The symbols move the nodes like this.
state | v s d f o q
q410 | q626 q999 q447 q621 q888 q518
q607 | q789 q100 q847 q839 q59 q873
q31 | q507 q59 q23 q748 q60 q839
q820 | q748 q607 q623 q958 q31 q74
q83 | q452 q149 q959 q492 q476 q888
q100 | q773 q452 q221 q91 q303 q24
q60 | q805 q736 q958 q507 q233 q789
q626 | q17 q298 q513 q959 q21 q279
q447 | q513 q272 q279 q888 q149 q999
q365 | q831 q285 q866 q999 q272 q381
q805 | q140 q23 q705 q930 q381 q31
q888 | q21 q831 q149 q626 q513 q970
q285 | q153 q31 q805 q267 q930 q958
q149 | q767 q518 q410 q513 q621 q831
q507 | q930 q623 q233 q285 q805 q820
q520 | q149 q866 q970 q447 q279 q365
q513 | q83 q520 q621 q21 q767 q298
q736 | q23 q784 q839 q623 q590 q773
q94 | q100 q83 q434 q596 q175 q17
q959 | q780 q410 q21 q476 q17 q149
q784 | q74 q757 q91 q847 q170 q175
q153 | q272 q507 q140 q365 q866 q705
q303 | q847 q434 q873 q773 q784 q94
q175 | q303 q476 q757 q100 q221 q492
q705 | q267 q820 q507 q381 q285 q23
q492 | q94 q513 q476 q24 q452 q626
q780 | q757 q626 q492 q434 q24 q767
q930 | q866 q60 q381 q153 q140 q748
q773 | q59 q175 q784 q607 q847 q596
q272 | q520 q930 q301 q831 q518 q267
q23 | q233 q74 q820 q60 q958 q59
q279 | q621 q301 q298 q149 q410 q272
q621 | q959 q970 q888 q767 q626 q520
q623 | q60 q847 q590 q31 q23 q607
q831 | q447 q153 q518 q298 q520 q519
q298 | q888 q365 q520 q410 q447 q301
q476 | q434 q621 q17 q452 q780 q513
q452 | q175 q767 q780 q94 q434 q21
q757 | q873 q17 q94 q221 q596 q476
q170 | q839 q596 q773 q74 q607 q221
q767 | q476 q279 q626 q83 q959 q447
q59 | q623 q303 q74 q789 q736 q91
q233 | q381 q590 q748 q805 q705 q623
q847 | q736 q221 q170 q59 q74 q100
q221 | q784 q780 q596 q303 q873 q452
q590 | q958 q170 q789 q23 q820 q847
q748 | q285 q789 q60 q705 q507 q590
q91 | q607 q94 q303 q170 q773 q757
q518 | q279 q140 q999 q520 q970 q153
q140 | q301 q233 q267 q866 q519 q507
q789 | q31 q773 q736 q820 q623 q170
q381 | q519 q958 q285 q140 q267 q60
q958 | q705 q839 q31 q233 q748 q736
q301 | q970 q381 q365 q518 q999 q930
q970 | q410 q519 q831 q279 q298 q866
q596 | q91 q492 q175 q873 q100 q780
q999 | q298 q267 q272 q970 q831 q140
q17 | q24 q888 q83 q780 q492 q621
q21 | q492 q447 q767 q17 q83 q410
q873 | q170 q24 q100 q784 q91 q434
q866 | q518 q805 q519 q272 q301 q285
q839 | q820 q91 q59 q590 q789 q784
q267 | q365 q748 q930 q519 q153 q233
q24 | q596 q21 q452 q757 q94 q959
q74 | q590 q873 q607 q736 q839 q303
q434 | q221 q959 q24 q175 q757 q83
q519 | q999 q705 q153 q301 q365 q805

The rows follow the links: the fewer symbols apart two nodes are, the more alike their rows tend to be.

Named rows; a name shown again gets a slightly different row:
q100:  -13   -14   -75    51    71   -18    49   -45   -51   -65   -44    46    28    96    34    16   -11    52    12   -19   -32   -39   -74   -64   -47  -104    59    77   -68   -15   -76    61     9     3    49    -7   -37     6    -8    40   -48    -6    -9   -87   -41
q626:  -22    32   -14   -82   -46    26    33    36    16    57     7   -93    23   -70   -26   -17    56   -18   -18    47    71   -38   -19     1    25    74    52    38     5   -48   -61   -69    62   -23  -118   -15    58   -31    55   -68   -41   -46    41    85   -23
q272:  -46    39   -37   -23  -123    19    19     4    92    -7    61    -8    42   -81   -34    42    10    -3    18   -18    13    10   -45    28   114   -26   -22   -81    -3    25    18   -45    99     2    -8    26    47    50   -37   -53    73    65   -12   -18   -77
q74:  134   -16    66    39    12    -6     7   -83   -19   -73   -14    69   -57    13   -26    -3    26     4   -58     3    32    12    12  -127  -117    -8    -7    15    27    28   -72   -42   -44    41    -9    10     4   -68   -22    73   -21   -34   -60   -49    -6
q149:   -4   -18   -55   -73   -53   124    33   -27    30   126    36   -92    53   -14    10    34   -17     0    -8    58    -3   -17    -2    29    62    35    37   -68   -34    41    -5   -41    48   -36  -116   -42    44     6    18   -58    34    56     6    -9     9
q805:  -88   -12    49    36   -27  -117   -57    32   -13   -42   -21   -29   -60   -80     6   -58    -3   -51    54   -33   -18     2    33    53    48    55   -25    -6    89    48    61     5    17   -14   122    21   -15    67   -64   -14    36     2   -50    28    38
q773:  121    -9    57    52     1   -27   -12   -30   -52   -40    59    71     3    31   -34    26    26    31   -23   -43    79   -15   -32   -71   -81  -123     7    19   -55   -51   -33    66  -111    17     5   -11   -43    39    23    41    22    45    11   -29   -38
q153:  -37    29   -36    17   -12    36   -25    45    81   -26     8    75    17    13   -17    26   -61    13    37   -15   -96    78    32    95    58    -3  -109  -104     1     4   142     8    16    37    51    24    11   -23   -21    20    39    22    33     0    20
q789:   56   -92   102    36    25   -85   -45   -60   -47    16   -29     2   -52    -2    38   -29    23   -52   -31   -28    56    15    30   -85   -47    36    54    11    84    65   -53    20   -71    -3    45    28   -54    44   -56    26    10     7   -53   -90    40
q736:   66   -92    98    33    31   -67   -16   -69   -40   -16   -37     5   -52    -2    32   -13    22   -38   -35    -4    39     1    22  -107   -64    34    53    16    75    77   -68     2   -46     3    31    19   -32    10   -66    46    -7    -6   -68   -98    49
q520:  -12    17   -28   -57   -49    52     6    37   121    61     6    44   101    -3    -1    60    -2   -17   -37    18    29    91   -22     0    75    34    27   -74    10   -28    -6   -18    35    24   -84    77    28   -38   -13   -34   -10   -18   112   -64   -17
q434:   -9    54   -50     8    13   -10    41    27   -89   -60    23   -32   -12    12   -26   -24    27    55    36    -8    15   -89   -37    14   -42   -73   -11    96   -98   -86   -20    17    14   -21     0   -62    11     1    86    -3   -30   -11     0   115   -77
q513:  -22    24   -16   -85   -66    39    40     5     8    68    38  -118    28   -81   -22   -16    53   -12   -16    56    59   -39    -5     9    33    56    42    19   -12   -24   -51   -56    56   -38  -121   -23    52   -13    46   -68   -16    -3    13    85   -26
q780:  -47    -5   -83    -4    54    35    42     2   -87    42     4   -97     9    59    28   -26   -24    45    40    18   -38   -94   -13    59   -14   -55    28    69   -93   -30    -2    51     8   -60    -9   -94    -9    43    88   -23   -16    27    -5    64     6
q866:  -33    47   -53    -4   -54    81     7     2    74   -27    22    17    -1    -6   -20    25   -55    32    18     5   -91    41    19    81    81   -13   -86  -100     1    46   101   -20    69    21    32     1    37     4   -32    -5    74    58   -19   -18   -19
q958:   69   -18    97    27    39   -32   -75     3   -41   -14   -15    16  -100   -21    -6   -58   -15   -30   -12    -6   -25    29   116    19   -57    66   -85   -18    73    29    75   -17   -90    15    34   -14   -11   -44    -1    54     9   -36   -26    54    94
q94:  -10    65   -52    14     4   -12    51     9   -69   -85    11    -9    -1    12   -48   -27    31    60    21    -1    12   -72   -52    -6   -50   -68    -8   114   -88   -90   -37    11    32    -6    -2   -45     7   -33    79    11   -44   -39    -2    97   -77
q175:  -16    52   -78    30    47   -21    65    -1   -40   -96   -31    43     2    56   -28    -7    23    55    10     7   -27   -48   -56   -43   -70   -74     0   111   -61   -64   -74    -6    45    17    16   -18     7   -64    39    34   -85   -66     4    37   -81
q757:   -3    67   -49    17    24   -15    50    10   -54  -100   -11    20   -12    23   -43   -20    42    64    19     0    -3   -66   -49   -16   -62   -68   -11   118   -82   -77   -62    -6    40     7    12   -36    10   -50    55    25   -58   -61     9    77   -80
q930:  -84    14    37    17   -29   -82   -78   101    41   -32   -13    57    -1   -31    -5   -19   -16   -38    36   -69   -20    74    30    81    62    20   -59   -48    47   -25   107    36   -27    15    98    66   -21    43   -44    -5    42    -8    43    26    35

Each walk starts at a row. The symbols on each line, taken left to right, move it on to the next node.
Each answer is a row, close to the row of the node it stands for.
  -2    -5   -55   -59    -8   119    20     7   107   109    -2     6    86    26    28    63   -28    -3   -26    49   -18    64    -5    10    65    41    17   -84     0    19    12   -24    30    10  -103    32    41   -41   -11   -33   -10    11    75   -65    25
q f f s  -50    44   -63   -14   -78    70    21   -12    75   -13    48     7    14   -37   -33    30   -37    16    25     9   -70    19     6    67    98   -27   -65   -98   -16    54    84   -38    87    15    18     0    39    26   -33   -20    90    81   -38   -11   -39
s v q  -72   -16    53    34   -26   -92   -40    11    -9   -47   -35   -44   -83   -64     5   -67    -2   -44    47   -11   -48    -5    63    49    47    74   -36    -8    90    82    59   -16    28   -17   124     2    -4    46   -47     5    43    -6   -85    26    42
 144     0    77    42    12    -7    -6   -60   -27   -77    14    76   -44     6   -42    12    39    18   -49     3    40    10    15  -105  -112   -45   -14    27    15     0   -67   -19   -51    43   -14     4    -2   -55   -10    57   -15   -33   -36   -25   -34
d v d   85   -53    74    37    26   -42   -14   -89   -26   -34   -40    32   -57     5    12    -7    21   -31   -54     9    30    -1    17  -122   -87    25    33    19    74    76   -79   -24   -33    22    26    25   -22   -28   -64    49   -14   -29   -77  -100    33
f o d o   62   -38   131    26    25   -65   -92    17   -36    15   -16    23   -67   -14    18   -46    -5   -49   -22   -44    40    44    83   -11   -64    53   -31   -28    77     0    45    20  -139    12    25     0   -46     8   -12    33    11    -8    10    28    89
 -35    26   -11   -45  -105     7     6    57   115    21    27    32    93   -61   -33    50    33   -31   -15    -5    66    66   -54   -11    94    10    30   -56    16   -34   -20   -28    59    25   -58    80    28     8   -33   -63    12    10    78   -25   -59
q f  -39    42   -51    -9  -111    46    15    -4    71   -10    61   -10    28   -66   -31    35   -10    18    19     3   -26    11   -15    48   105   -28   -49   -82    -8    45    42   -37   105    11    16    14    38    48   -52   -38    82    74   -37   -26   -58
d q  -79     1    51    26   -23  -115   -74    74    13   -37    -3    16   -20   -51    -6   -40    -6   -49    42   -62    -1    48    28    70    69    32   -34   -16    70   -11    89    28   -20    -2   108    54   -38    67   -51   -18    41     7    16    14    28
 -21    10   -83    43    74    -7    66   -34   -41   -77   -52    52    17    88    14    12     2    50    12    -8   -39   -36   -73   -60   -54   -92    31    77   -65   -22   -78    34    30     8    51    -9   -22   -39     8    36   -69   -34   -12   -58   -56
f v d  137     5    63    37   -10   -28    -6   -41   -47   -62    49    78   -16    20   -45    20    32    33   -46   -39    81    -5   -18   -85   -95  -100   -21    20   -40   -54   -46    32   -92    28   -22    -3   -31    -2    28    52    12    14    -4   -16   -45
f s f   95   -20    26    44     9   -33    -8   -30   -52   -20    41    59    25    51    -5    23    16    38   -10   -66    75   -20   -44   -60   -53  -119    32    25   -63   -39   -40    86   -95     2    10   -13   -64    69    16    36    25    73     0   -51   -44
 -96    -1    45    23   -31  -115   -59    63     5   -40   -11   -12   -46   -71     4   -49     0   -58    42   -51    -7    25    29    60    69    48   -27   -12    75    19    69    24     8    -8   127    36   -26    72   -62   -14    47     2   -13    21    25
d q d f   40    -9    73    30    28   -19   -61    -9   -29   -27   -18    20  -107   -21    -6   -53   -21   -19   -11    13   -51    16   109    28   -47    79   -88   -28    67    51    68   -31   -50    15    48   -26     7   -55    -8    49    14   -30   -47    48    83
v o f d  -60    26    20    19    -8   -46   -73    88    59   -32    -3    73     1    -6     3     3   -31   -16    34   -42   -42    81    34    83    68    15   -75   -68    42   -30   121    27   -35    28    83    55   -17    21   -47     1    35     6    63    16    33
  -7    15   -40   -59   -23    96    16    19   110    84    -2    42   102    22    17    67   -24   -15   -35    30     3    83   -17     0    69    37    18   -86     0    -6     1   -14    25    17   -96    59    33   -40   -16   -39   -11    -4    99   -65     6
s d v  -37    39   -22   -38  -115   -10     7    36   109     7    56    18    73   -83   -40    41    30   -28     0   -21    60    48   -52     5   116    -4    11   -50    12   -15   -15   -35    71    15   -39    79    31    43   -44   -49    44    28    39   -40   -80
o o v    3     4   -33   -75   -64   102    24   -18    13   105    46  -113    47   -53    -3    13     2    -9   -22    45    23   -23    -3    27    63    39    39   -34   -30    15   -22   -39    54   -50  -122   -45    52    21    43   -79    37    49     0    32     5
 -36    42   -48     7   -21    75   -14    22    75   -23    26    50    10    15   -21    29   -58    34    27     9  -105    62    24    86    69    -9  -104  -111    -2    33   128   -11    48    31    43     6    34   -18   -25     9    58    43     1    -3     2
v q  -45    36    -2     9    -9     7   -46    73    71   -32    -9    77     9    16   -15    19   -62     0    22   -35   -71    81    35    97    52    -1  -103   -85    25   -17   137    19    -9    40    67    38    -5    -7   -38    13    36    -1    54    14    20
f d f o  -41    35   -24   -27  -134    12    16    16   101    -2    56     1    66   -83   -44    37    23   -17     9   -10    39    21   -54    18   116   -17     8   -65     3    -2    10   -34    86    12   -19    54    34    41   -47   -53    65    47     6   -37   -73
